Below is a small trained network, with its code and all its weights. Each question gives an input and a class and asks what happens when units are switched off, that is, made to give their printed mean instead of their output.

import numpy as np


def w(rows, s, z=0):
    codes = np.array(rows[::2]) - 128.0
    scale = np.full(codes.shape[1], s)
    scale[-1] = z or s
    return codes * scale


def norm(h):
    return h / np.sqrt((h * h).mean(-1, keepdims=True) + 1e-5)


def f(y):
    return np.maximum(y, 0)


def log_softmax(a):
    a = a - a.max(-1, keepdims=True)
    return a - np.log(np.exp(a).sum(-1, keepdims=True))


def net(x, mask):
    res = np.array(x, float).reshape(1, 8) / 4 @ E
    u = 0
    for l in range(3):
        y = f(norm(res) @ A[l][:, :-1].T + A[l][:, -1])
        res = res + np.where(mask[u : u + 12], y, B[l][:, -1]) @ B[l][:, :-1]
        u += 12
    return log_softmax(norm(res)[-1] @ U[:, :-1].T + U[:, -1])


A, B = {}, {}
E = w([
[183,162,78],'x0',
[146,51,126],'x1',
[91,157,76],'x2',
[161,234,177],'x3',
[2,126,100],'x4',
[111,108,227],'x5',
[100,159,132],'x6',
[198,114,108],'x7',
],0.0075)
A[0] = w([
[138,81,135,166],'L0N0',
[169,151,255,254],'L0N1',
[103,82,97,125],'L0N2',
[173,150,125,55],'L0N3',
[152,187,167,57],'L0N4',
[43,202,150,72],'L0N5',
[74,22,150,217],'L0N6',
[212,155,159,56],'L0N7',
[111,130,95,113],'L0N8',
[104,180,66,82],'L0N9',
[131,165,121,111],'L0N10',
[6,178,101,135],'L0N11',
],0.01,0.0023)
B[0] = w([
[151,46,148,176],'L0N0',
[231,141,160,254],'L0N1',
[134,97,255,174],'L0N2',
[136,150,140,157],'L0N3',
[205,188,215,170],'L0N4',
[116,115,156,182],'L0N5',
[81,37,132,242],'L0N6',
[136,183,184,193],'L0N7',
[55,120,58,146],'L0N8',
[97,89,129,162],'L0N9',
[124,194,55,148],'L0N10',
[45,164,213,203],'L0N11',
],0.0064,0.0061)
A[1] = w([
[160,196,124,96],'L1N0',
[133,155,159,148],'L1N1',
[169,126,198,234],'L1N2',
[145,129,28,156],'L1N3',
[124,68,151,66],'L1N4',
[146,150,115,171],'L1N5',
[122,178,176,73],'L1N6',
[152,115,115,49],'L1N7',
[145,85,171,159],'L1N8',
[201,135,64,253],'L1N9',
[50,84,9,95],'L1N10',
[151,196,100,253],'L1N11',
],0.015,0.0015)
B[1] = w([
[154,125,129,196],'L1N0',
[132,95,138,176],'L1N1',
[133,89,133,254],'L1N2',
[125,116,2,168],'L1N3',
[147,80,122,204],'L1N4',
[171,132,104,158],'L1N5',
[159,131,180,190],'L1N6',
[143,139,57,146],'L1N7',
[164,65,50,216],'L1N8',
[97,133,41,211],'L1N9',
[51,154,113,212],'L1N10',
[148,151,87,195],'L1N11',
],0.0085,0.0071)
A[2] = w([
[5,86,33,79],'L2N0',
[125,160,5,155],'L2N1',
[182,122,133,63],'L2N2',
[102,74,191,44],'L2N3',
[121,41,159,97],'L2N4',
[126,70,112,207],'L2N5',
[151,117,167,207],'L2N6',
[120,133,127,55],'L2N7',
[28,118,185,96],'L2N8',
[211,85,133,128],'L2N9',
[113,140,81,5],'L2N10',
[91,130,219,170],'L2N11',
],0.012,0.0028)
B[2] = w([
[57,207,206,255],'L2N0',
[63,42,24,214],'L2N1',
[125,161,131,173],'L2N2',
[84,54,125,191],'L2N3',
[115,22,123,225],'L2N4',
[54,66,209,224],'L2N5',
[254,60,142,195],'L2N6',
[141,91,71,128],'L2N7',
[136,96,210,202],'L2N8',
[171,64,83,241],'L2N9',
[105,42,102,142],'L2N10',
[159,200,173,197],'L2N11',
],0.0054,0.0063)
U = w([
[90,63,166,125],'0',
[43,188,176,127],'1',
[86,188,10,16],'2',
[7,117,132,89],'3',
[181,85,90,254],'4',
[201,220,141,120],'5',
],0.017,0.0023)

Each question gives the input, the list of numbers given to net, and the class t.
The units are the neurons (one row each of A and B). Each row of codes is followed by its name. A weight is (code - 128) times the scale printed after its matrix; where a second scale follows, it is the last column's (A, B and U).
mask holds one flag per neuron, layer by layer. A switched-off neuron (its flag False) gives its mean, the last column of its row in B, instead of its output. The means were averaged over made-up inputs and are rounded, as every weight is.
A unit's drop is (log p(t) with every unit on - log p(t) with that unit switched off) / (log p(t) with every unit on - log p(t) with every unit switched off).
The circuit of an input: a set's keep is (log p(t) with only the set's units on - log p(t) with every unit switched off) / (log p(t) with every unit on - log p(t) with every unit switched off). Starting from the 12 units with the biggest drops (on a tie, the unit counted first), units are removed one at a time, each time the one whose removal leaves the highest keep (on an exact tie, the one counted first), for as long as the keep stays at least 0.8.
units of the circuit, in order: the units of the circuit, biggest drop first
unit that matters most: the unit with the biggest drop
top k neurons: the k neurons with the biggest drops, biggest first
k most important neurons of layer l: the k neurons of layer l with the biggest drops, biggest first
drop of u: that unit's drop, to one decimal
input [-7,-2,6,-2,3,-8,2,0], class 1: units of the circuit, in order : [L0N11, L2N0, L1N8]
input [2,1,6,-3,-3,8,2,-3], class 4: units of the circuit, in order : [L0N1, L1N8]
input [-1,2,1,8,8,-8,4,6], class 1: units of the circuit, in order : [L0N11, L1N8]
input [7,8,5,7,2,2,3,3], class 5: units of the circuit, in order : [L1N8, L0N6]
input [0,-8,-6,-1,-7,-6,-6,6], class 2: unit that matters most : L1N9
input [6,-8,-6,-6,-6,3,4,3], class 5: 2 most important neurons of layer 0 : [L0N7, L0N6]
input [3,-5,-5,2,5,-3,2,-1], class 5: 2 most important neurons of layer 0 : [L0N6, L0N11]
input [-7,-7,-2,-5,-6,-7,-1,-7], class 1: 3 most important neurons of layer 0 : [L0N1, L0N8, L0N4]
input [-8,-4,0,0,0,-3,-8,-7], class 1: 2 most important neurons of layer 0 : [L0N1, L0N11]
input [5,-2,-1,-7,1,0,-2,7], class 2: top 2 neurons : [L1N3, L0N11]
input [-4,-1,0,-5,-3,-7,-1,-2], class 3: drop of L0N1 : 0.2
input [8,6,5,8,-2,-3,3,6], class 2: drop of L1N9 : 0.2
input [6,-2,-4,7,-1,-8,-8,5], class 2: drop of L0N1 : 0.1
input [-2,-7,-3,-6,-3,-8,6,-8], class 1: unit that matters most : L0N11
